Here is a tiny trained network, its code and every weight. The questions are about switching its units off for an input and a class, where a switched-off unit gives its printed mean instead of its output.

import numpy as np


def w(rows, s, z=0):
    codes = np.array(rows[::2]) - 128.0
    scale = np.full(codes.shape[1], s)
    scale[-1] = z or s
    return codes * scale


def f(y):
    return y / 2 * (1 + np.tanh(0.7978845608 * (y + 0.044715 * y**3)))


def log_softmax(a):
    a = a - a.max(-1, keepdims=True)
    return a - np.log(np.exp(a).sum(-1, keepdims=True))


def net(x, mask):
    res = np.array(x, float).reshape(1, 7) / 4 @ E
    y = f(res @ A[0][:, :-1].T + A[0][:, -1])
    res = res + np.where(mask, y, B[0][:, -1]) @ B[0][:, :-1]
    return log_softmax(res[-1] @ U[:, :-1].T + U[:, -1])


A, B = {}, {}
E = w([
[203,124,218,136,148,166],'x0',
[201,152,7,204,112,235],'x1',
[116,133,126,141,121,129],'x2',
[106,117,153,29,116,223],'x3',
[185,255,111,113,97,70],'x4',
[121,164,135,102,251,130],'x5',
[158,112,126,101,140,119],'x6',
],0.0063)
A[0] = w([
[114,122,115,196,143,45,112],'neuron 0',
[184,43,115,88,9,83,101],'neuron 1',
[87,41,116,147,141,164,47],'neuron 2',
[88,101,111,112,41,115,225],'neuron 3',
[59,165,180,185,32,159,127],'neuron 4',
[86,123,174,87,115,90,46],'neuron 5',
[121,139,61,126,115,165,86],'neuron 6',
[118,26,128,164,156,135,112],'neuron 7',
[169,128,72,127,138,170,103],'neuron 8',
[108,132,69,116,137,87,255],'neuron 9',
[44,120,43,74,109,80,98],'neuron 10',
[69,170,122,14,85,222,65],'neuron 11',
[139,202,123,91,106,107,68],'neuron 12',
[76,174,111,107,246,131,131],'neuron 13',
[175,151,254,180,122,161,111],'neuron 14',
[171,233,120,91,75,108,92],'neuron 15',
[114,94,182,86,123,29,99],'neuron 16',
[183,125,79,164,139,165,76],'neuron 17',
],0.0095,0.0062)
B[0] = w([
[183,131,123,113,89,57,185],'neuron 0',
[149,175,208,120,221,82,171],'neuron 1',
[51,139,84,69,146,77,168],'neuron 2',
[148,145,126,95,158,170,228],'neuron 3',
[133,169,145,120,170,136,168],'neuron 4',
[73,116,187,152,87,112,166],'neuron 5',
[89,91,221,128,109,113,155],'neuron 6',
[97,180,48,63,119,94,190],'neuron 7',
[98,116,202,112,68,135,173],'neuron 8',
[187,125,83,117,107,204,253],'neuron 9',
[139,1,198,121,154,141,195],'neuron 10',
[220,159,56,160,37,65,202],'neuron 11',
[61,95,130,112,162,100,145],'neuron 12',
[149,181,203,77,199,118,234],'neuron 13',
[174,27,115,71,131,178,184],'neuron 14',
[43,130,53,42,155,108,187],'neuron 15',
[90,158,120,153,19,170,228],'neuron 16',
[104,144,194,84,24,94,174],'neuron 17',
],0.022,0.0059)
U = w([
[50,137,193,131,51,107,71],'0',
[32,111,42,76,165,51,85],'1',
[167,2,133,88,143,125,100],'2',
[153,151,113,101,126,134,254],'3',
[159,221,175,105,186,106,80],'4',
[201,139,70,147,83,32,116],'5',
[142,158,104,106,129,160,224],'6',
[130,106,105,219,199,80,98],'7',
],0.009,0.0084)

Each question gives the input, the list of numbers given to net, and the class t.
The units are the neurons (one row each of A and B). Each row of codes is followed by its name. A weight is (code - 128) times the scale printed after its matrix; where a second scale follows, it is the last column's (A, B and U).
mask holds one flag per neuron, in row order. A switched-off neuron (its flag False) gives its mean, the last column of its row in B, instead of its output. The means were averaged over made-up inputs and are rounded, as every weight is.
A unit's drop is (log p(t) with every unit on - log p(t) with that unit switched off) / (log p(t) with every unit on - log p(t) with every unit switched off).
The circuit of an input: a set's keep is (log p(t) with only the set's units on - log p(t) with every unit switched off) / (log p(t) with every unit on - log p(t) with every unit switched off). Starting from the 12 units with the biggest drops (on a tie, the unit counted first), units are removed one at a time, each time the one whose removal leaves the highest keep (on an exact tie, the one counted first), for as long as the keep stays at least 0.8.
units of the circuit, in order: the units of the circuit, biggest drop first
unit that matters most: the unit with the biggest drop
top k neurons: the k neurons with the biggest drops, biggest first
drop when u is switched off: that unit's drop, to one decimal
input [7,0,-7,3,2,0,-5], class 2: units of the circuit, in order => [neuron 14]
input [6,-1,3,7,-8,-1,-4], class 1: top 2 neurons => [neuron 2; neuron 7]
input [5,4,4,6,1,-7,-6], class 4: units of the circuit, in order => [neuron 1; neuron 4]
input [-7,-5,6,-8,0,4,3], class 5: top 4 neurons => [neuron 0; neuron 16; neuron 14; neuron 6]
input [-7,-1,2,7,7,-5,-1], class 1: top 3 neurons => [neuron 15; neuron 12; neuron 14]
input [3,-7,2,-6,-7,-8,-5], class 4: top 4 neurons => [neuron 1; neuron 4; neuron 3; neuron 15]
input [-7,-7,-4,1,-6,5,-2], class 0: top 2 neurons => [neuron 16; neuron 5]
input [-4,-5,-1,4,7,1,3], class 1: top 2 neurons => [neuron 15; neuron 12]
input [5,5,1,-6,-4,1,3], class 5: units of the circuit, in order => [neuron 13; neuron 3]
input [0,-2,-3,-4,0,-1,-1], class 5: units of the circuit, in order => [neuron 13; neuron 0]
input [2,0,-3,-3,5,-4,1], class 1: top 2 neurons => [neuron 15; neuron 13]
input [7,5,6,8,-2,-3,8], class 5: top 2 neurons => [neuron 11; neuron 10]
input [7,-5,1,8,-2,3,-2], class 5: top 2 neurons => [neuron 11; neuron 10]
input [-2,7,-2,6,-8,8,7], class 1: unit that matters most => neuron 2
input [7,-2,4,-6,-4,3,-5], class 2: top 2 neurons => [neuron 14; neuron 11]
input [6,2,-3,6,4,-1,5], class 2: top 2 neurons => [neuron 14; neuron 16]
input [2,-7,-3,-5,1,-4,2], class 0: drop when neuron 11 is switched off => 0.4
input [-8,4,-5,3,-6,1,6], class 2: drop when neuron 15 is switched off => 0.2
input [8,6,3,-1,7,2,7], class 2: drop when neuron 14 is switched off => 1.1
input [-8,-1,5,7,5,-3,0], class 2: unit that matters most => neuron 10
